Below is a small trained network, with its code and all its weights. Each question gives an input and a class and asks what happens when units are switched off, that is, made to give their printed mean instead of their output.

import numpy as np


def w(rows, s, z=0):
    codes = np.array(rows[::2]) - 128.0
    scale = np.full(codes.shape[1], s)
    scale[-1] = z or s
    return codes * scale


def norm(h):
    return h / np.sqrt((h * h).mean(-1, keepdims=True) + 1e-5)


def f(y):
    return y / 2 * (1 + np.tanh(0.7978845608 * (y + 0.044715 * y**3)))


def log_softmax(a):
    a = a - a.max(-1, keepdims=True)
    return a - np.log(np.exp(a).sum(-1, keepdims=True))


def net(x, mask):
    res = np.array(x, float).reshape(1, 7) / 4 @ E
    u = 0
    for l in range(2):
        y = f(norm(res) @ A[l][:, :-1].T + A[l][:, -1])
        res = res + np.where(mask[u : u + 14], y, B[l][:, -1]) @ B[l][:, :-1]
        u += 14
    return log_softmax(norm(res)[-1] @ U[:, :-1].T + U[:, -1])


A, B = {}, {}
E = w([
[105,158,122,101,159,117],'x0',
[59,128,86,153,131,105],'x1',
[154,144,134,72,149,102],'x2',
[74,166,218,116,226,165],'x3',
[145,87,161,156,25,139],'x4',
[106,250,126,150,68,225],'x5',
[140,54,103,83,53,183],'x6',
],0.002)
A[0] = w([
[224,159,63,99,91,110,95],'L0N0',
[116,147,98,182,92,154,133],'L0N1',
[168,138,28,99,122,153,93],'L0N2',
[117,217,64,145,112,139,149],'L0N3',
[152,201,103,111,132,105,1],'L0N4',
[62,91,97,72,135,140,79],'L0N5',
[125,39,105,128,135,142,133],'L0N6',
[192,80,157,80,171,74,107],'L0N7',
[225,53,148,142,56,155,116],'L0N8',
[122,104,178,235,122,109,80],'L0N9',
[141,253,168,187,177,83,114],'L0N10',
[137,56,134,130,124,153,93],'L0N11',
[110,166,175,179,224,127,133],'L0N12',
[101,213,150,96,94,81,156],'L0N13',
],0.0047,0.0021)
B[0] = w([
[199,168,164,2,104,132,176],'L0N0',
[65,90,170,155,139,77,167],'L0N1',
[175,182,162,98,20,65,149],'L0N2',
[166,79,141,133,80,61,205],'L0N3',
[171,134,196,108,87,141,100],'L0N4',
[196,196,114,157,95,156,120],'L0N5',
[144,181,181,120,75,132,173],'L0N6',
[40,118,120,204,59,100,218],'L0N7',
[188,228,188,81,196,110,239],'L0N8',
[137,122,227,80,128,133,154],'L0N9',
[228,163,202,76,70,149,249],'L0N10',
[163,164,163,90,122,121,136],'L0N11',
[207,162,131,41,128,89,237],'L0N12',
[149,54,165,81,80,179,175],'L0N13',
],0.0033,0.0019)
A[1] = w([
[119,214,140,146,172,139,179],'L1N0',
[66,117,53,111,156,124,58],'L1N1',
[160,101,2,152,102,91,9],'L1N2',
[159,62,132,101,165,46,93],'L1N3',
[195,132,62,66,56,119,10],'L1N4',
[107,75,193,195,166,112,201],'L1N5',
[86,125,145,179,95,99,110],'L1N6',
[99,90,106,109,142,215,151],'L1N7',
[169,95,186,107,127,138,77],'L1N8',
[146,109,31,89,61,91,94],'L1N9',
[241,98,150,122,102,158,162],'L1N10',
[86,51,147,130,84,45,161],'L1N11',
[137,147,167,131,168,195,207],'L1N12',
[119,232,84,131,181,167,65],'L1N13',
],0.0053,0.0014)
B[1] = w([
[231,110,155,99,75,8,170],'L1N0',
[173,204,158,80,157,78,114],'L1N1',
[142,175,104,23,115,168,144],'L1N2',
[72,90,67,232,120,225,222],'L1N3',
[217,216,235,83,121,72,214],'L1N4',
[215,128,141,72,47,160,196],'L1N5',
[127,66,115,160,115,201,140],'L1N6',
[127,224,63,100,134,123,111],'L1N7',
[126,204,128,102,39,82,182],'L1N8',
[192,242,205,1,187,118,190],'L1N9',
[177,204,235,49,94,34,251],'L1N10',
[75,143,132,188,64,213,221],'L1N11',
[134,168,65,104,107,108,182],'L1N12',
[204,119,221,97,75,67,128],'L1N13',
],0.0037,0.0025)
U = w([
[58,204,10,66,145,205,3],'0',
[60,57,99,202,54,221,149],'1',
[103,76,49,137,254,75,3],'2',
[223,232,230,17,48,74,253],'3',
],0.0052,0.0035)

Each question gives the input, the list of numbers given to net, and the class t.
The units are the neurons (one row each of A and B). Each row of codes is followed by its name. A weight is (code - 128) times the scale printed after its matrix; where a second scale follows, it is the last column's (A, B and U).
mask holds one flag per neuron, layer by layer. A switched-off neuron (its flag False) gives its mean, the last column of its row in B, instead of its output. The means were averaged over made-up inputs and are rounded, as every weight is.
A unit's drop is (log p(t) with every unit on - log p(t) with that unit switched off) / (log p(t) with every unit on - log p(t) with every unit switched off).
most important unit: the unit with the biggest drop
top k neurons: the k neurons with the biggest drops, biggest first
k most important neurons of layer l: the k neurons of layer l with the biggest drops, biggest first
drop of u: that unit's drop, to one decimal
input [8,4,7,6,-8,-4,-2], class 2: most important unit : L1N10
input [0,6,1,5,-8,-3,-2], class 2: 2 most important neurons of layer 0 : (L0N8, L0N0)
input [-2,4,4,3,0,6,5], class 0: top 3 neurons : (L0N12, L0N10, L1N7)
input [7,7,4,-7,2,-4,-6], class 0: 2 most important neurons of layer 1 : (L1N10, L1N3)
input [-7,4,-7,4,0,-3,-3], class 1: top 2 neurons : (L0N8, L1N10)
input [5,-1,-1,3,-2,4,6], class 0: 4 most important neurons of layer 0 : (L0N8, L0N10, L0N12, L0N0)
input [-1,7,8,6,-7,-5,-8], class 2: top 2 neurons : (L1N10, L1N4)
input [3,0,6,6,3,8,6], class 0: 4 most important neurons of layer 0 : (L0N8, L0N12, L0N10, L0N0)
input [4,8,3,-3,-4,-8,7], class 0: 3 most important neurons of layer 0 : (L0N10, L0N12, L0N7)
input [7,-4,8,6,3,-7,-1], class 1: 2 most important neurons of layer 0 : (L0N7, L0N8)
input [-7,7,-4,-8,5,-5,-3], class 1: 2 most important neurons of layer 0 : (L0N10, L0N12)
input [3,5,3,6,4,7,8], class 0: top 2 neurons : (L1N7, L0N7)
input [-5,4,4,-3,-6,-8,-8], class 1: drop of L0N7 : 0.2
input [3,5,3,1,-5,-8,-8], class 2: drop of L0N6 : 0.0
input [5,-1,4,4,-1,-5,-4], class 2: drop of L1N3 : 0.1
input [7,-6,2,3,-1,-7,5], class 1: most important unit : L0N7
input [-7,7,-3,6,4,-5,-6], class 1: top 2 neurons : (L0N8, L1N10)
